Below is a small trained network, with its code and all its weights. Each question gives an input and a target symbol and asks what happens when units are switched off, that is, made to give their printed mean instead of their output.

import numpy as np


def w(rows, s, z=0):
    codes = np.array(rows[::2]) - 128.0
    scale = np.full(codes.shape[1], s)
    scale[-1] = z or s
    return codes * scale


def f(y):
    return np.maximum(y, 0)


def softmax(a):
    e = np.exp(a - a.max(-1, keepdims=True))
    return e / e.sum(-1, keepdims=True)


def log_softmax(a):
    a = a - a.max(-1, keepdims=True)
    return a - np.log(np.exp(a).sum(-1, keepdims=True))


def net(x, mask):
    ids = ['γδθλξπτφ'.index(c) for c in x.split()]
    T = len(ids)
    res = E[ids] + P[:T]
    r = res
    for j in range(3):
        rows = slice(2 * j, 2 * j + 2)
        q, k, v = (r @ M[0][rows].T for M in (Q, K, V))
        z = softmax(np.where(np.tri(T) > 0, q @ k.T / 2**0.5, -1e9)) @ v
        o = O[0][rows]
        res = res + np.where(mask[j], z, o[:, -1]) @ o[:, :-1]
    y = f(res @ A[0][:, :-1].T + A[0][:, -1])
    res = res + np.where(mask[3:15], y, B[0][:, -1]) @ B[0][:, :-1]
    return log_softmax(res[-1] @ U[:, :-1].T + U[:, -1])


Q, K, V, O, A, B = {}, {}, {}, {}, {}, {}
E = w([
[41,110,99,82],'γ',
[134,127,64,98],'δ',
[87,133,86,152],'θ',
[111,173,54,131],'λ',
[48,65,132,143],'ξ',
[195,119,87,219],'π',
[56,145,96,2],'τ',
[155,12,152,204],'φ',
],0.0076)
P = w([
[141,113,5,150],'0',
[117,81,85,148],'1',
[91,143,168,161],'2',
[212,147,156,118],'3',
[117,57,115,109],'4',
[86,173,208,173],'5',
[224,125,188,73],'6',
[147,53,86,88],'7',
[39,187,141,201],'8',
[238,82,136,62],'9',
[176,48,55,87],'10',
[48,184,102,192],'11',
],0.014)
Q[0] = w([
[155,208,227,127],'H0',
[54,150,96,142],'H0',
[159,118,143,89],'H1',
[167,137,145,116],'H1',
[58,86,11,176],'H2',
[50,243,149,202],'H2',
],0.013)
K[0] = w([
[122,124,253,130],'H0',
[185,94,99,135],'H0',
[158,105,136,101],'H1',
[156,121,130,88],'H1',
[188,77,18,88],'H2',
[171,87,167,73],'H2',
],0.015)
V[0] = w([
[154,193,107,161],'H0',
[237,91,121,102],'H0',
[77,146,207,145],'H1',
[65,131,116,193],'H1',
[158,124,145,250],'H2',
[134,244,80,118],'H2',
],0.013)
O[0] = w([
[147,190,98,158,153],'H0',
[171,121,194,206,101],'H0',
[106,183,89,148,2],'H1',
[135,158,83,76,212],'H1',
[111,143,76,249,151],'H2',
[197,222,117,107,163],'H2',
],0.013,0.0039)
A[0] = w([
[179,186,159,46,187],'N0',
[166,210,160,72,82],'N1',
[160,38,117,150,96],'N2',
[216,186,189,92,72],'N3',
[158,155,255,118,208],'N4',
[135,160,37,141,217],'N5',
[155,195,123,131,253],'N6',
[181,168,154,53,196],'N7',
[83,99,82,227,139],'N8',
[89,63,167,173,81],'N9',
[115,248,116,126,194],'N10',
[127,33,49,42,93],'N11',
],0.0091,0.0069)
B[0] = w([
[233,150,202,100,252],'N0',
[48,188,254,108,171],'N1',
[47,213,143,76,178],'N2',
[113,198,251,207,169],'N3',
[111,67,203,253,166],'N4',
[69,120,58,207,254],'N5',
[175,150,66,183,237],'N6',
[211,115,155,57,253],'N7',
[140,85,216,137,223],'N8',
[150,101,150,70,173],'N9',
[62,232,94,137,204],'N10',
[28,102,102,65,242],'N11',
],0.0077,0.0076)
U = w([
[176,69,90,23,124],'γ',
[228,98,172,148,164],'δ',
[141,149,26,118,183],'θ',
[151,245,136,134,150],'λ',
[2,131,54,91,109],'ξ',
[103,146,101,238,127],'π',
[122,170,251,80,3],'τ',
[120,6,196,173,172],'φ',
],0.0068,0.0051)

Each question gives the input, a string of symbols that net reads in full, and the target symbol t.
The units are the heads (2 rows each of Q, K, V and O) and the neurons (one row each of A and B). Each row of codes is followed by its name. A weight is (code - 128) times the scale printed after its matrix; where a second scale follows, it is the last column's (O, A, B and U).
mask holds one flag per unit, heads first, then neurons. A switched-off unit (its flag False) gives its mean, the last column of its rows in O or B, instead of its output. The means were averaged over made-up inputs and are rounded, as every weight is.
A unit's drop is (log p(t) with every unit on - log p(t) with that unit switched off) / (log p(t) with every unit on - log p(t) with every unit switched off).
The circuit of an input: a set's keep is (log p(t) with only the set's units on - log p(t) with every unit switched off) / (log p(t) with every unit on - log p(t) with every unit switched off). Starting from the 12 units with the biggest drops (on a tie, the unit counted first), units are removed one at a time, each time the one whose removal leaves the highest keep (on an exact tie, the one counted first), for as long as the keep stays at least 0.8.
circuit, biggest first: the units of the circuit, biggest drop first
unit that matters most: the unit with the biggest drop
k most important neurons: the k neurons with the biggest drops, biggest first
which heads matter: for each layer, one digit per head in row order, 1 if its drop is at least 0.15 and else 0, layers parted by /
input δ τ π φ γ τ λ φ λ λ τ, target δ: circuit, biggest first => H2, H0, H1, N0
input ξ γ ξ τ γ θ γ φ τ δ π, target ξ: circuit, biggest first => N2, N0, N11
input γ τ γ ξ θ τ δ θ γ δ φ τ, target φ: circuit, biggest first => H0, H2
input τ γ ξ λ τ ξ γ, target ξ: which heads matter => 101
input φ δ φ δ, target φ: circuit, biggest first => H2, N8
input θ λ θ λ θ ξ, target ξ: most important neuron => N0
input δ γ φ γ γ, target δ: which heads matter => 101
input θ γ γ θ γ ξ τ γ τ γ γ, target θ: which heads matter => 101
input ξ δ δ γ λ λ φ, target λ: circuit, biggest first => H2, H0
input ξ λ θ δ φ λ λ τ τ δ, target τ: 4 most important neurons => N3, N1, N0, N11
input γ φ δ ξ θ θ τ φ γ γ θ, target γ: which heads matter => 001
input θ ξ φ π λ τ φ λ δ φ φ λ, target φ: which heads matter => 101
input π λ γ δ γ λ δ φ φ φ δ ξ, target φ: circuit, biggest first => H2, H0
input θ φ γ γ θ λ γ φ λ τ, target λ: circuit, biggest first => H2, N10
input ξ γ λ, target ξ: unit that matters most => H0
input ξ φ π π θ θ λ τ γ ξ τ, target ξ: which heads matter => 001
input γ ξ φ δ λ π λ π γ, target π: circuit, biggest first => H0, N7, N0
input φ γ θ, target φ: circuit, biggest first => H2, N8
input π π γ θ ξ ξ τ, target ξ: circuit, biggest first => H0, N11
input λ θ φ λ δ γ λ γ λ φ, target λ: unit that matters most => H2
input δ γ γ φ, target γ: which heads matter => 100
input τ ξ λ, target τ: which heads matter => 001
